Below is a small trained network, with its code and all its weights. Each question gives an input and a class and asks what happens when units are switched off, that is, made to give their printed mean instead of their output.

import numpy as np


def w(rows, s, z=0):
    codes = np.array(rows[::2]) - 128.0
    scale = np.full(codes.shape[1], s)
    scale[-1] = z or s
    return codes * scale


def f(y):
    return np.maximum(y, 0)


def log_softmax(a):
    a = a - a.max(-1, keepdims=True)
    return a - np.log(np.exp(a).sum(-1, keepdims=True))


def net(x, mask):
    res = np.array(x, float).reshape(1, 6) / 4 @ E
    y = f(res @ A[0][:, :-1].T + A[0][:, -1])
    res = res + np.where(mask, y, B[0][:, -1]) @ B[0][:, :-1]
    return log_softmax(res[-1] @ U[:, :-1].T + U[:, -1])


A, B = {}, {}
E = w([
[54,153,167,170,123,131,40],'x0',
[213,1,247,178,177,138,78],'x1',
[81,106,170,13,118,194,75],'x2',
[21,117,88,105,136,159,15],'x3',
[107,142,145,17,148,21,43],'x4',
[59,74,210,165,245,97,150],'x5',
],0.0065)
A[0] = w([
[60,165,180,201,119,223,131,254],'neuron 0',
[183,89,82,113,182,49,137,213],'neuron 1',
[123,208,2,231,106,107,177,166],'neuron 2',
[141,187,92,175,122,122,159,53],'neuron 3',
[41,136,60,66,163,156,79,37],'neuron 4',
[61,146,40,145,136,154,59,86],'neuron 5',
[154,173,51,144,2,110,44,180],'neuron 6',
[107,95,78,147,160,141,189,20],'neuron 7',
[107,124,197,170,222,12,58,232],'neuron 8',
],0.013,0.0038)
B[0] = w([
[154,18,137,116,145,141,136,196],'neuron 0',
[77,56,111,162,10,241,102,185],'neuron 1',
[110,229,103,80,44,160,115,231],'neuron 2',
[124,169,92,127,110,101,127,165],'neuron 3',
[60,212,85,161,51,98,150,197],'neuron 4',
[161,185,108,95,67,165,127,191],'neuron 5',
[149,106,85,128,69,244,229,233],'neuron 6',
[178,160,58,122,149,164,152,149],'neuron 7',
[27,4,127,136,171,94,112,250],'neuron 8',
],0.012,0.015)
U = w([
[143,146,108,89,70,175,145,141],'0',
[156,136,128,137,181,100,120,48],'1',
[79,106,127,124,127,85,95,23],'2',
[147,143,162,109,160,98,104,48],'3',
[137,3,162,167,138,164,123,252],'4',
],0.011,0.0038)

Each question gives the input, the list of numbers given to net, and the class t.
The units are the neurons (one row each of A and B). Each row of codes is followed by its name. A weight is (code - 128) times the scale printed after its matrix; where a second scale follows, it is the last column's (A, B and U).
mask holds one flag per neuron, in row order. A switched-off neuron (its flag False) gives its mean, the last column of its row in B, instead of its output. The means were averaged over made-up inputs and are rounded, as every weight is.
A unit's drop is (log p(t) with every unit on - log p(t) with that unit switched off) / (log p(t) with every unit on - log p(t) with every unit switched off).
The circuit of an input: a set's keep is (log p(t) with only the set's units on - log p(t) with every unit switched off) / (log p(t) with every unit on - log p(t) with every unit switched off). Starting from all 9 units, units are removed one at a time, each time the one whose removal leaves the highest keep (on an exact tie, the one counted first), for as long as the keep stays at least 0.8.
units of the circuit, in order: the units of the circuit, biggest drop first
k most important neurons: the k neurons with the biggest drops, biggest first
drop when u is switched off: that unit's drop, to one decimal
input [-2,6,8,-2,0,-4], class 4: units of the circuit, in order	(neuron 2)
input [-6,3,-4,2,0,-1], class 4: 3 most important neurons	(neuron 4; neuron 2; neuron 5)
input [2,-1,-8,0,4,2], class 4: 3 most important neurons	(neuron 8; neuron 4; neuron 1)
input [3,7,6,5,6,0], class 2: 4 most important neurons	(neuron 4; neuron 6; neuron 0; neuron 1)
input [4,-3,-6,-8,0,8], class 2: 4 most important neurons	(neuron 6; neuron 2; neuron 3; neuron 8)
input [2,3,4,6,6,4], class 2: 2 most important neurons	(neuron 4; neuron 6)
input [-3,-1,7,1,-6,-1], class 4: 2 most important neurons	(neuron 2; neuron 0)
input [0,-6,8,-5,4,6], class 2: 2 most important neurons	(neuron 6; neuron 2)
input [0,-5,-5,-5,7,7], class 4: 3 most important neurons	(neuron 1; neuron 8; neuron 4)
input [8,6,4,3,-1,-5], class 4: 2 most important neurons	(neuron 2; neuron 0)
input [5,8,7,7,-6,-6], class 4: 2 most important neurons	(neuron 0; neuron 2)
input [7,-6,-8,8,1,8], class 2: 2 most important neurons	(neuron 8; neuron 6)
input [4,8,6,0,4,-7], class 4: drop when neuron 2 is switched off	0.5
input [-2,-6,8,0,5,7], class 2: units of the circuit, in order	(neuron 6)
input [0,3,7,-2,-1,-3], class 4: drop when neuron 2 is switched off	1.1
input [4,2,4,4,4,4], class 2: drop when neuron 6 is switched off	0.5
